Each name stands for a flat space through zero: a line, a plane or more. A row that begins with a name and a colon came from that space; any other row is followed by the name of the space it lies nearest, among the names in its block.
j371j504: [23 11 -13 11 -15 -17 1 12 17 -14 -16 -15 -3 -4 -4 12 -27 24 -1 9 -29 6 9]
j229j333: [38 -3 30 -10 13 7 2 8 -9 -36 20 15 4 -2 -24 32 -19 -3 -20 -23 5 9 11]
j96j947: [2 19 -14 -29 10 -14 -22 -2 7 -18 -28 -7 -11 16 47 -19 -30 16 5 0 -9 -26 3]
j478j816: [20 -20 -15 27 12 -11 -4 1 38 -13 5 -20 -18 4 1 19 -19 35 2 3 -15 9 8]
j371j504: [-70 -34 14 22 18 8 2 -33 44 3 22 -18 -13 -22 8 -11 -1 22 28 -3 3 -17 -7]
j229j333: [-23 -16 -8 -16 5 15 1 -26 7 29 5 -25 35 -5 8 -7 13 -24 -16 28 5 4 3]
j371j504: [14 22 2 0 -22 -3 34 25 -51 -1 -5 27 8 -7 -31 -8 16 -14 -10 6 5 9 4]
j229j333: [-35 -24 -41 59 14 7 22 4 14 17 -4 -8 -21 8 -10 -45 25 38 15 27 -5 3 3]
j87j820: [16 10 5 29 9 6 27 12 -4 -30 0 7 -11 -6 -32 -24 -8 15 -13 -4 -3 14 11]
j229j333: [14 23 -4 18 -13 3 -23 8 -2 -7 -6 1 -8 13 -10 3 5 7 7 -1 -18 -3 -19]
j371j504: [13 -29 -35 40 9 -5 31 -1 20 -12 11 -11 3 -8 -35 16 1 50 -8 33 -15 24 24]
j87j820: [14 0 -13 -5 -10 4 -3 0 -11 12 12 17 19 19 22 -4 19 -13 -27 5 -7 -12 -9]
j371j504: [22 -8 -19 0 -16 -14 28 21 -13 12 -2 20 10 4 9 1 2 1 -21 5 -7 4 15]
j96j947: [-4 12 0 -8 8 19 -2 -6 -18 0 -3 -12 19 11 3 -30 4 -21 -22 17 -1 -8 -7]
j87j820: [11 8 -8 3 -20 -18 37 1 4 -26 0 16 15 -29 -27 16 -16 34 -7 11 -19 12 26]
j87j820: [23 -5 8 27 -23 20 -14 17 17 19 9 7 25 7 -21 16 5 -17 -22 -15 -28 16 2]
j96j947: [11 -12 -16 9 3 4 8 3 -1 0 8 14 10 7 -6 4 10 12 -14 7 -3 4 10]
j478j816: [-47 -23 -1 13 1 5 -6 -15 17 43 5 -24 -7 -9 6 -4 23 -13 28 8 13 2 -15]
j224j608: [26 15 19 6 -14 18 -1 16 -24 -13 13 32 17 7 -26 8 9 -15 -23 -18 -9 2 -3]
j224j608: [16 18 -24 13 -16 -13 -13 -1 10 -20 -3 8 -4 10 6 11 -4 37 3 11 -30 -13 -8]
j87j820: [-31 12 0 -19 5 17 -55 -14 2 27 -17 -13 -1 24 33 -17 15 -25 23 -3 6 -23 -27]
j96j947: [67 5 -2 -7 -10 0 19 56 -58 -10 -11 35 11 13 -47 33 -5 -8 -20 -9 2 27 30]
j87j820: [-10 -8 22 -9 -2 -17 36 22 -2 -1 -6 34 -20 -19 14 -17 -17 -3 6 -41 19 0 23]
j478j816: [12 -6 -6 17 -22 -5 0 37 -23 36 -10 22 -14 7 -22 19 25 -13 22 -15 9 20 0]
j371j504: [56 1 8 1 11 -5 31 23 -26 -43 15 44 -6 0 -34 19 -5 15 -26 -20 14 20 26]
j224j608: [9 -4 -35 -5 -21 -28 -18 -8 38 13 -5 13 -3 10 49 17 0 28 5 -1 -20 -12 1]
j229j333: [-21 -39 1 41 10 -3 5 0 38 13 24 -4 -29 1 16 -2 5 18 11 -16 -1 -6 -10]
j96j947: [22 -36 -6 -9 24 -7 32 36 -26 -1 1 24 -10 15 12 -1 -15 4 -17 -13 19 0 33]
j96j947: [-44 -41 -4 14 26 3 18 -24 16 19 21 -19 -12 -10 8 -13 18 4 12 14 25 0 -4]
j371j504: [35 34 9 15 -15 2 46 45 -79 -17 -9 38 -8 -3 -65 -15 22 -15 -8 -1 16 24 5]
j224j608: [41 4 2 1 -14 3 15 20 -22 1 2 10 20 -2 -34 23 3 -16 -24 2 -3 27 14]
j224j608: [-29 -5 7 11 18 14 -25 -42 32 -26 33 3 -4 6 21 -6 9 23 1 -4 -8 -32 -26]
j224j608: [-45 -47 -8 21 21 0 8 -31 53 9 18 -29 -5 -21 3 9 -5 32 19 13 0 2 10]
j478j816: [2 11 2 11 -26 0 -15 -4 31 5 2 25 9 -5 2 7 7 6 1 -23 -19 4 0]
j478j816: [-21 -5 17 -6 6 18 -2 -11 -5 17 -2 -19 14 -16 -33 5 9 -25 11 5 18 21 4]
j229j333: [-10 -2 -2 -11 9 -10 21 4 -21 3 -12 11 -16 -14 -21 -1 12 3 25 -1 34 19 16]
j478j816: [26 -1 -21 31 14 5 -31 -10 42 -15 12 10 -18 31 24 -10 10 26 -13 -14 -13 -5 -12]
j478j816: [48 34 -1 -18 -15 -2 1 9 -20 -34 -7 23 24 5 -14 11 -13 4 -30 0 -18 3 11]
j87j820: [9 3 -1 -14 -2 -8 -8 4 -10 25 -19 -45 -1 -4 -9 16 -5 -27 11 21 10 21 -4]
j96j947: [30 -5 -30 22 -57 -21 15 29 8 42 -5 35 18 -6 -13 35 24 4 -4 -4 -24 28 16]
j478j816: [-9 -9 2 6 -10 -3 7 15 -13 16 -1 -4 -3 -3 -6 9 1 -5 11 4 -3 -2 -3]
j478j816: [19 16 -19 22 -39 -14 -21 0 29 11 0 -1 4 6 14 18 5 12 -2 4 -39 -3 -19]
j224j608: [0 -6 -1 28 -7 12 31 48 -44 8 -7 24 -3 11 -26 -25 5 -3 -7 -2 -7 -2 10]
j87j820: [-20 10 12 -41 21 3 -20 -9 -24 8 -16 -9 -12 9 26 -18 2 -29 18 -5 34 -14 -11]
j224j608: [-22 -2 -17 -10 -2 -9 17 11 -7 21 -31 -12 1 -5 14 -28 -11 -1 10 15 1 -1 18]
j224j608: [45 -2 -26 -16 -20 -43 0 -7 27 -4 8 26 -8 -2 30 47 2 26 -3 -10 0 10 9]
j478j816: [28 5 -41 10 -22 -41 2 -7 42 1 -4 23 -20 0 32 14 9 39 5 -5 -10 9 5]
j87j820: [7 29 -10 13 -29 7 -15 6 3 7 -15 3 18 7 -4 -13 5 -4 -8 6 -31 -2 -8]
j478j816: [-17 6 25 -14 -12 -15 44 8 -17 -29 6 34 0 -29 -2 -7 -23 14 -1 -18 -1 -17 16]
j96j947: [-35 -13 -23 -9 -8 -27 16 3 2 37 -23 -11 -17 -10 29 -12 4 5 32 14 13 -3 6]
j229j333: [23 35 4 -27 -27 1 -37 -3 -11 8 -10 8 20 9 4 23 9 -26 -1 -5 -8 0 -16]
j229j333: [-13 13 9 -17 -15 -9 -19 -9 3 -2 0 15 -2 -5 13 17 1 3 20 -14 -3 -16 -12]
j224j608: [0 -13 11 -6 15 4 -17 -33 22 -11 32 -4 2 0 11 23 8 1 -6 -4 8 -6 -16]
j478j816: [8 20 16 -5 -9 6 -1 6 -11 -19 1 10 10 0 -3 -6 -12 -5 -14 -8 -14 -12 -4]
j224j608: [-13 13 -23 25 -1 -12 -12 6 9 -11 -18 -14 -30 11 9 -16 -7 37 28 13 -20 -17 -14]
j96j947: [31 28 -36 3 -11 -28 -18 -2 16 -6 -17 -7 -22 22 43 -12 0 19 -3 11 -16 -10 -18]
j478j816: [24 24 5 0 -8 3 -19 4 2 -14 -6 -7 4 10 3 -1 -13 -6 -14 -2 -19 -4 -11]
j224j608: [-64 -41 47 -5 36 36 36 3 -33 13 9 -32 13 -29 -44 -17 -13 -33 11 7 32 4 17]
j371j504: [-28 13 3 -27 13 4 -31 -44 27 4 -8 -24 3 -8 19 -9 5 -9 18 5 17 -1 -10]
j87j820: [-6 7 -32 22 -19 -6 19 37 -49 37 -30 13 -15 5 -39 -10 38 0 34 20 14 23 4]
j371j504: [-1 -15 -18 -5 19 -5 -7 0 10 5 -9 -17 -9 14 25 -7 -10 9 2 10 4 -6 6]
j229j333: [-11 -45 -17 46 8 5 11 3 31 34 21 -2 -13 6 3 -4 25 7 0 -2 4 13 0]
j87j820: [31 12 -6 26 -35 17 -13 28 -22 24 -3 6 25 11 -46 25 22 -20 -9 7 -25 23 -7]
j371j504: [6 2 -10 11 -4 5 -16 17 -6 30 -14 -10 -9 21 11 -15 13 -21 3 0 1 3 -12]
j224j608: [3 -1 36 17 1 31 19 31 -45 -7 12 21 10 -1 -51 -7 5 -26 -13 -17 5 6 3]
j96j947: [-5 13 15 -4 13 8 -18 -4 4 -11 -2 -7 -14 14 29 -30 -10 -13 -6 -15 1 -21 -18]
j96j947: [-12 1 31 5 7 26 -7 -15 6 -6 20 -8 15 -4 -8 -13 0 -24 -19 -10 -2 -6 -13]
j87j820: [-19 -9 -3 8 7 -6 -3 -18 37 -12 5 -9 -9 -8 18 -5 -15 27 7 -1 -10 -11 2]
j229j333: [-6 -3 13 -19 14 9 -10 -18 2 -9 11 -6 10 1 11 2 -5 -10 -9 -1 7 -10 -5]
j229j333: [9 -22 -5 4 5 1 23 7 0 -1 12 15 9 -1 -1 3 -1 6 -20 -2 1 5 19]
j371j504: [23 4 6 -18 -3 14 12 7 -26 5 3 20 29 3 -14 -2 10 -29 -31 -3 9 13 14]
j87j820: [-11 -12 -4 5 7 -12 22 -10 24 -14 0 -4 -5 -21 -4 0 -16 28 6 3 -1 7 20]
j371j504: [32 26 10 -20 -12 -4 -13 7 -10 -30 -8 -2 15 -1 -11 26 -29 4 -11 1 -22 -3 3]
j96j947: [31 3 4 18 0 3 5 15 -22 -1 10 1 -10 5 -34 16 17 -11 -4 1 10 22 -9]
j371j504: [34 -22 -11 34 0 -8 2 11 32 -7 17 11 -14 7 -4 24 -3 26 -10 -15 -13 14 8]
j229j333: [9 -17 21 25 46 19 -22 -7 26 -41 28 -5 -32 26 20 -17 -18 15 -15 -28 1 -23 -17]
j229j333: [14 25 -13 -8 0 -9 0 14 -26 -30 -12 43 -15 15 5 -14 3 26 6 -11 2 -16 4]
j96j947: [-47 -38 23 0 25 8 15 -27 25 2 25 -18 -2 -23 5 -2 -7 1 8 -3 17 -6 4]
[-32 6 6 -29 3 -4 3 -16 -5 0 -17 -26 11 -20 1 -3 -17 -3 17 19 5 -5 7] : j96j947
[5 15 17 -12 -3 10 8 3 -27 -15 0 -5 17 -7 -24 2 -8 -14 -11 9 -3 1 0] : j478j816
[13 23 21 -6 -27 21 -89 -22 37 3 8 -36 30 15 5 55 -13 -20 1 -5 -49 -15 -41] : j371j504
[-1 -7 -11 -10 -11 8 -10 -11 8 14 0 -9 36 -3 -9 23 1 -2 -9 20 -15 7 11] : j478j816
[5 -14 -6 2 -13 -2 12 9 11 9 5 22 16 -2 8 7 -3 5 -15 -9 -12 0 18] : j96j947
[-15 7 7 -21 18 -4 -17 -4 -5 -9 -18 -19 -20 1 9 -3 -17 3 27 -1 14 -9 -3] : j96j947
[-10 -23 -4 22 -7 15 -16 -4 27 11 12 -17 21 1 -10 23 -5 11 -4 10 -30 -2 0] : j478j816
[-1 5 7 -6 2 6 -7 4 -19 -4 4 16 -2 8 -2 1 9 -6 4 -8 7 -8 -7] : j87j820
[-3 -1 -4 3 -4 -3 9 -10 4 4 4 3 3 -12 -15 7 13 3 5 6 7 14 4] : j478j816
[33 37 35 -58 -25 -9 -32 -11 -29 -20 15 16 21 2 19 48 -8 -36 -14 -17 -3 -22 -29] : j229j333
[-39 12 26 -1 -8 14 -3 -15 -6 -9 5 -12 11 -20 -22 -1 -4 -4 16 6 -9 -13 -14] : j371j504
[-27 -42 -1 -9 23 15 4 -13 3 36 6 -35 16 -9 -14 14 9 -21 7 21 25 20 14] : j96j947
[-23 -15 -8 21 0 20 -29 -4 16 17 10 -8 9 23 20 -7 8 3 -1 5 -25 -26 -19] : j224j608
[7 14 -5 0 -18 -20 3 18 -3 6 -16 7 -17 1 17 -5 -6 2 10 -8 -6 -5 -4] : j229j333
[0 8 -8 4 -18 -4 22 7 -2 12 -14 -2 13 -12 -9 -15 -1 -5 -9 11 -9 13 13] : j371j504
[42 5 -4 1 -2 1 -20 15 -5 1 -5 -2 0 15 -15 28 0 -7 -5 -5 -2 19 1] : j96j947
[6 -14 -15 22 4 -7 26 17 -7 14 -5 2 -16 -2 -16 -8 13 5 5 4 14 22 12] : j229j333
[29 6 -12 20 -7 -6 -3 -3 24 -30 12 6 4 5 -2 14 -12 33 -20 3 -31 -3 1] : j478j816
[-23 -15 -16 -19 8 -19 17 -19 3 2 -9 -25 2 -25 -9 22 -8 23 26 32 12 10 17] : j96j947
[26 13 -45 -10 -35 -3 -37 -22 30 27 -5 6 45 15 19 28 25 4 -19 24 -31 8 0] : j478j816
[3 -26 41 -42 36 3 19 -5 -14 -20 20 15 -1 -16 -3 20 -18 -19 -8 -31 45 7 24] : j87j820
[-2 15 14 -4 -25 18 -38 -1 23 16 -4 11 27 10 18 -2 -3 -23 -13 -25 -29 -13 -9] : j87j820
[0 -16 2 -14 34 -19 -24 -32 55 -29 8 -31 -28 2 51 11 -37 29 7 -8 2 -18 -4] : j96j947
[17 -18 25 38 -1 19 34 41 -37 -8 17 15 -1 -9 -73 19 2 -4 -6 -10 1 24 13] : j224j608

Each name stands for a flat space through zero: a line, a plane or more. A row that begins with a name and a colon came from that space; any other row is followed by the name of the space it lies nearest, among the names in its block.
j857_j650: [-11 -7 -12 8 1 -6 -2 14 17 19 -9 3 -13 14 13 18 5 15 7 -2 -2 12 -7]
j719_j824: [-1 -15 -40 4 -19 -39 26 1 25 -1 -9 3 4 26 -14 21 16 27 -30 29 18 28 12]
j857_j650: [-5 -13 -11 6 13 17 -9 -18 4 8 4 0 -5 -4 -8 -6 -14 -27 5 10 3 -6 0]
j563_j324: [10 -2 -4 -15 22 -2 22 20 -23 2 6 -18 18 -6 -18 -9 8 28 -12 30 1 -29 -2]
j719_j824: [12 1 11 -15 -15 11 -2 -12 15 11 -25 7 -13 30 14 1 6 -16 18 -20 -3 10 3]
j563_j324: [-5 3 2 12 -2 0 0 -10 -12 -10 21 2 15 -37 -28 -32 -7 -16 -6 15 0 -19 15]
j563_j324: [5 -3 -1 -10 11 13 -9 7 -8 8 9 -5 -12 -4 2 2 -11 3 0 2 -6 -7 -17]
j857_j650: [5 0 -6 1 -4 15 1 -9 5 -13 -14 16 2 -3 1 14 -17 0 -16 10 4 -1 -10]
j857_j650: [-18 -27 -54 4 -18 -28 13 36 52 43 -5 -11 -34 40 12 37 18 36 0 29 1 34 -7]
j857_j650: [22 4 1 -23 -20 -15 24 17 7 2 -20 -2 12 25 -5 1 18 35 -6 6 5 -3 20]
j573_j576: [10 -2 12 -7 -25 -2 -4 -33 12 -8 -26 9 3 18 6 0 2 -10 2 -16 12 13 7]
j563_j324: [-22 -3 3 30 19 -1 -23 -6 -9 10 16 11 2 -37 -11 -16 -12 -4 7 -5 -3 -11 -4]
j857_j650: [0 -2 -4 -1 22 -24 4 25 -5 17 -13 2 -4 23 14 28 15 48 -5 -14 0 14 -16]
j563_j324: [-8 -2 0 12 26 20 -25 15 -7 17 10 15 -14 -23 3 5 -24 7 6 -9 -13 -11 -20]
j563_j324: [-19 1 -6 11 45 5 4 23 -18 -1 13 -21 -4 1 22 27 4 2 1 7 -7 0 -28]
j857_j650: [-27 -6 -29 25 34 -2 26 17 6 9 -4 -5 5 7 0 16 16 -6 -4 34 -2 -1 -3]
j573_j576: [9 -4 -9 2 -1 -35 -13 20 -12 29 20 33 -8 -32 -42 -25 -8 57 -23 -3 -10 -2 -7]
j573_j576: [-15 14 -9 24 -20 -3 11 -11 10 -27 23 8 3 -19 -12 -15 3 -54 -6 7 -6 16 25]
j573_j576: [7 11 14 -1 0 9 9 -8 0 -18 -30 13 14 14 14 15 2 -1 -3 -12 5 2 3]
j719_j824: [-46 -3 -31 41 0 -13 29 13 27 4 -8 -4 0 0 7 16 25 -14 -2 41 -1 15 -4]
j563_j324: [31 4 14 -28 -4 0 1 -15 -19 -14 1 1 8 5 -13 -12 -5 3 -12 -11 5 -5 6]
j719_j824: [-21 -12 -4 30 5 -8 -11 -38 21 8 -12 7 8 16 3 -6 9 -43 25 -20 14 16 33]
j573_j576: [15 -18 -24 -16 -11 -40 2 27 8 29 1 4 -9 11 -18 10 4 78 -23 11 7 9 -7]
j573_j576: [23 -17 -10 -19 -17 -36 -14 5 2 29 -12 27 -13 2 -23 2 -8 79 -29 -4 6 10 -23]
j573_j576: [29 -3 -6 -27 14 13 5 3 -28 -15 4 6 6 -18 -22 4 -27 34 -41 27 3 -23 -29]
j719_j824: [-14 -17 -28 12 3 -40 -5 38 6 35 29 -7 -8 -15 -20 -3 6 58 -7 16 0 2 1]
j719_j824: [-3 -10 -1 12 30 28 -22 -10 -9 24 8 20 -1 -30 -26 -28 -26 -18 11 5 -8 -31 2]
j563_j324: [-12 5 14 15 34 18 -3 13 -22 5 3 -2 19 -30 -6 -15 -5 5 12 7 -5 -37 0]
j857_j650: [-1 2 -1 -11 -3 -52 11 28 -9 5 16 -30 -5 25 13 14 36 43 -3 -15 2 27 -5]
j719_j824: [-6 23 12 -3 -48 -1 30 2 28 -23 -18 -13 0 28 27 3 34 -39 18 -6 -5 23 25]
j563_j324: [-7 -6 -6 9 -54 -17 -9 -7 35 11 9 4 -5 -10 -14 -27 4 -9 15 -1 4 9 36]
j563_j324: [4 9 14 -4 23 24 -3 19 -23 -2 15 -8 11 -24 -5 -14 -11 1 9 3 -10 -34 4]
j719_j824: [-14 5 -1 10 50 19 8 21 -31 4 6 0 0 -26 -2 6 -5 8 -12 25 -15 -24 -42]
j573_j576: [10 9 23 -6 10 21 -3 -6 2 -12 -28 -4 19 30 31 18 2 -10 26 -33 9 -6 26]
j573_j576: [2 -4 8 -9 6 4 8 -12 -11 3 -13 -7 5 0 -5 -9 7 3 -3 14 3 -13 -16]
j573_j576: [5 -7 -9 -8 -28 -21 4 0 15 13 -16 14 -15 9 -6 5 6 32 -17 7 1 18 -18]
j719_j824: [6 12 -7 -18 -17 3 19 48 2 -4 31 -29 -7 -3 2 -4 9 6 4 18 -16 -8 12]
j719_j824: [13 -7 5 -18 -17 17 -10 -20 18 1 -29 3 -17 31 25 23 -9 -8 6 -14 5 15 -16]
j857_j650: [-24 0 -15 17 3 -7 1 20 12 0 18 -16 -11 2 18 19 7 -7 7 5 -4 16 -4]
j857_j650: [14 8 -6 -16 4 -2 19 23 -2 -25 6 -23 18 25 15 27 6 13 -6 0 9 2 24]
j719_j824: [1 8 0 -11 -10 20 8 23 5 -7 16 -22 -8 1 14 4 0 -16 11 10 -11 -6 3]
j857_j650: [12 6 13 -10 -25 1 0 -12 -4 -10 -1 7 3 -14 -13 -20 -4 -3 -7 1 0 -6 3]
j563_j324: [-4 -4 15 8 -21 1 -20 -36 16 5 -22 17 -5 4 7 -8 -3 -19 15 -24 6 11 3]
j719_j824: [-17 15 1 7 -4 31 19 17 3 -20 1 -13 -4 -13 20 10 2 -29 2 28 -14 -9 -18]
j857_j650: [-2 15 -11 12 36 5 25 41 -25 -1 10 20 16 -32 -26 -5 -2 27 -26 30 -17 -27 -6]
j563_j324: [43 12 21 -31 12 2 0 -28 -36 -31 -5 16 15 8 -13 -4 -12 0 -28 -25 7 0 -2]
j573_j576: [3 -14 -16 -8 0 -17 4 6 8 6 -28 6 -10 23 15 43 0 56 -27 11 11 18 -39]
j573_j576: [17 -8 14 -15 45 29 -15 -20 -36 -17 -6 -9 17 -6 6 15 -29 9 -11 -1 14 -28 -25]
[40 20 23 -24 -18 10 -2 -24 -18 -36 3 22 18 -7 -20 -22 -17 -19 -16 -25 2 -5 28] : j563_j324
[4 8 19 -3 -25 15 -18 -14 10 -7 3 2 -5 -3 10 -12 -8 -30 21 -26 -3 3 17] : j563_j324
[13 1 20 -13 -18 -12 -23 -17 -17 3 16 8 -12 -24 -16 -28 -9 8 -6 -19 -4 2 -17] : j857_j650
[0 1 13 -10 -30 -10 1 3 24 6 -17 -20 -2 35 28 8 23 1 30 -23 6 15 22] : j563_j324
[14 6 4 -13 -7 0 5 8 -11 -8 2 5 2 -11 -9 -2 -6 21 -18 8 -3 -7 -10] : j719_j824
[3 4 10 -1 -24 -10 -10 0 -13 24 24 23 -15 -54 -48 -62 -4 6 -8 12 -21 -18 -13] : j857_j650
[22 19 31 -23 -6 24 4 -32 -7 -39 -26 -3 3 37 36 20 3 -45 7 -37 3 18 -1] : j563_j324
[-13 -7 -5 18 16 19 6 -10 20 18 -44 19 4 19 11 14 3 -9 14 5 3 -5 0] : j857_j650
[30 19 43 -15 -9 10 -14 -54 -34 -45 8 11 26 -19 -18 -38 -15 -45 -4 -38 8 -10 25] : j563_j324
[-16 -3 -2 2 40 18 -1 40 -8 22 11 -32 -6 6 24 16 6 9 27 6 -11 -19 -12] : j573_j576
[26 6 14 -20 -43 2 2 -20 0 -11 -22 31 2 -18 -24 -21 -13 19 -27 9 1 -8 -11] : j857_j650
[14 7 16 -14 -2 16 -13 13 -17 -2 31 -12 4 -26 -13 -29 -15 -4 12 -6 -8 -28 17] : j563_j324
[-19 -20 -34 16 3 12 -10 12 31 34 5 7 -25 0 -2 8 -13 -8 9 21 -7 4 -5] : j857_j650
[-15 -14 -7 20 8 3 -10 -20 23 35 -21 17 -9 16 -3 -11 7 -26 27 -11 0 6 15] : j719_j824
[13 -6 7 -18 -29 14 1 -15 15 9 -19 1 -4 7 -6 -17 -2 -7 9 9 3 -11 6] : j563_j324
[-6 -14 -6 -5 14 0 -4 7 -2 16 8 -25 -5 7 6 3 4 8 11 9 3 -7 -8] : j573_j576
[-39 -12 -38 20 11 7 16 39 34 24 16 -37 -22 21 27 25 19 -23 27 32 -10 11 2] : j719_j824
[-27 2 -16 18 -26 -10 21 20 31 7 -8 -6 -10 6 13 9 23 -5 7 24 -7 15 0] : j719_j824
